After every row comes one of two labels: whether the row has a hidden trait. Each part has its own trait and labels.
[ -2  -5  -5  -2  11  -1  14  11  -6   3  -4   1   7   9   3  20  -3   1
  -2  14  -2  11   2 -17  -2  -1   2 -11 -17  -1  -3  -6  -4   2]
K
[ -7  10  -1   2   7  -2  -3 -11  29  -5  51  -1   6  -1   5  -3  -2   5
 -24 -31  -4  -1  -1  -4   4   0 -11  -3  13   1  -2  -2  10   4]
K
[  1   1  -1   3   8   3  -3   4  28   0  42   8  29  -7   8   0   8   2
   9 -12 -11  -3 -31   2  -3   2   2  -5  25   1   2  -6  29  -2]
A
[ 13 -19   1   6  -9   8   4  15 -15   5 -50  12   5 -12  -2  -9  15  -8
  44  28   1  -9 -20  24 -17  -2  16   2   4  -1   2  -1   4 -11]
A
[ -4  13   6   4  -4   0 -18 -16  32  -5  40  -1  -2  -8   1 -22   0   3
 -10 -30  -1 -12 -16  19   4   1  -9   7  29   2   0   4  17   2]
K
[ -2  -5  -5   4   6   0   9  -9  24  -2  45   6  15  -3   3  -6   6   3
  -6 -21  -5  -3  -1  -7  -5  -2  -6   0  13   0  -4  -4   6  -2]
K
[ -3   4  -7   5  17   1   0   2  15  -2  37  -2  23   0   6  22  -5   5
 -42 -18  -8  13   3 -31  -2  -1  -8 -19 -20   1   3 -11 -11   5]
A
[  3 -22 -13  11   2   2  26 -20  -3  -1  12   4 -34  -9  -7 -13  10   1
 -37 -27   7  -1  55 -23 -20 -10 -11   5 -27  -1  -4  -3 -49  -7]
K
[  1 -13   1  -2  -8  -1  17  -3  -3   2 -20   6 -22   1  -2 -19   7  -2
  31  10   6 -10   4  15  -6  -3   5  13  14  -1  -9   5   7  -6]
A
[-3  3 -1  0  6 -1  2 -2 12 -1 18  0  6  2  3  2 -3  2 -9 -9 -3  2 -3 -6
  0  0 -4 -4  1  0 -3 -3  5  2]
A
[ 14 -21  -1  10  -8   9   5   4   8   4  -9  17   5 -23  -2 -24  24  -6
  39   5  -3 -17 -25  27 -21  -3  13  10  27   0   2  -1  13 -16]
A
[ -1  11  10  -4  -9  -1 -13   5  -1   0 -30  -3   1   2   0  -7  -5  -1
  17  16   4  -6 -25  23   7   3   4   2  15   0   0   5  18   4]
A
[-14 -16  -9 -12  12  -9  50  -6  16   3  38  10 -21  21   8  -3   3   6
  27   2  -2   2  16 -21   2  -2  -1   8  17  -2 -21  -2  18  -4]
A
[  2  -4   7  -5  -8   0   4  14 -20   4 -55   1  -5   6  -1  -1   1  -4
  36  35   6  -4 -13  18   0   1  10   2   4  -1  -5   4  11  -1]
A
[ -2  -6  -5   0   6  -1  14   3   2   2   5   3   2   5   3   6   1   2
  -6   1  -1   5   7 -13  -3  -2  -1  -5  -7  -1  -4  -5  -3  -1]
A

New part:
[  4 -25   4  -6  -1  -6  -4  -2   4  -4   1   8   0 -14  -2   2  -6  -2
 -14  -2   8  12  17 -11   3   6 -42   2  -5 -11  -1  -2  13  -2  -2 -10
  10   3  -3   1  -1 -15   2  -7   1   1   9   2   2  -3   2 -14   1  -9
   5  -3   5   7   7   5   1   3   9   2  14   3]
[10]
[ -1   4   2  -6   8  -5  -2 -13   7  -6  -2 -12  -7 -12  -2   1   6   0
 -24   0  -4  12   1  -3   9  19   1   1   0 -19   2  -1   2  -1  -7   2
   6   1  -8  -2  -5   0   0   4   9   2  -8  -1   1   1   3   1   9 -10
  -6  -5  -1   4   4  -1  -3  10  20  -1  -2   4]
[11]
[ -6  -2  -2  13   0   2  -2  10   6   2   1   2   3  16  -2   2  -4  -9
  11  -2  -3 -36  -8   3  -3  -7   8   1   0  -1  -8  -4  -7   1   2   3
  -5   6   1  -8  -9  -1   0   6  -2  -3 -18   4  -2  -2  -2  33  -4   8
  -4   8  -4  -1  -5  -9  10 -11  -7  -2 -20  -8]
[11]
[  3 -12  -2   2   0  -6   0 -17  -9 -11   1  -7  -4 -17   1   1   4   2
 -32   2   3  28   7  -7   6   4  -3  -1   6  -7  -1   9   6   1  -6   6
   7 -11  -4   6  -9 -15   1  -2   9   4   5   2   2   2   2  -8  17  -7
  -8  -1   0   3   4   4   8  13   8  -1  11   7]
[10]
[ 10   0  -3 -10   3  -2   5 -10 -10   3  -4  -5   5  -8   3  -5   0   7
 -10   0   1  34 -11  14   0 -13  -4  -4   9   3  -2   4  -5  -2   0   9
   0 -12   5   4 -18  10   3  -7  -5   1  -3  -4   2   9   0 -49  -2  14
 -12  -3   5  -1  -2   2  -4  14  -5 -21  -4   7]
[11]
[ -4 -13  -3  12   2  -5   3  -1   8   1   1  27   7  10   0   2  -5  -7
 -21  -1  -3   1 -10   6  -3  -4   7   3   5 -17 -14  -8 -11  -1   0   5
  -7   7  -9 -11 -21 -11   0   5   9   3 -24  -1   1  -3  -2  34  -9   3
 -15   4   4  -4  -8 -13  -2   4   7  -2 -20   0]
[10]
[ -5   9  10  21   5   8   0   4   3   0   2  -6   0   1   3  -1  -4  -7
  -9   1  -2 -19  -1  -1   5   1  26   2   3 -10  13   7  -4   0 -11  13
   8   7   1  -6   6   6  -3   4  10   1  -9  -2   1  -4   0  39 -17   6
 -22   4  -2  -5  -7  -9  -8  -9  -9  -6 -11  -4]
[11]
[  4 -15   0   4  -1   3   2  -6 -13   1   1 -17  -3  -1  -6   1   5  -5
  -6  -1  -1 -10  -8  -1   3   0  20   2  -2 -24 -15   4  -3   3  -8   3
  -4   8  -6 -12  -7  -3   3  12   5   5 -15   8   1  -1   4  20  -1   1
 -12   3  -2   2  -3  -1  19   3   7  -1 -23  -5]
[10]
[  3  32  -3 -11  -3  10  -1   3 -12   1  -2 -10   0   7   0  -4   7   7
  19  -1   0   4 -15  11  -5  -4   5  -4  -3  14   2 -10   3   2   7  -4
  -8   1   2   0   0  13  -1   0  -8   0  16  -5   0  10   0 -57   5   6
   6   1   0  -6  -1   4  18  -3   2   1  -6   9]
[11]
[  1  -1   2   2   6   2  -2  -7  -3  -8  -2 -20  -7 -13  -1  -2   4   1
 -14   0  -1  16  -1   0   7   4  -1  -2  -3 -11   7  -6   6   2  -6  -1
   6  -1  -2  -4  -7   2   1  -1   4   2   5  -3   1   7   4 -36  12  -4
  -5  -6  -2   3   5   5  10   7  25  -3  -2   5]
[11]
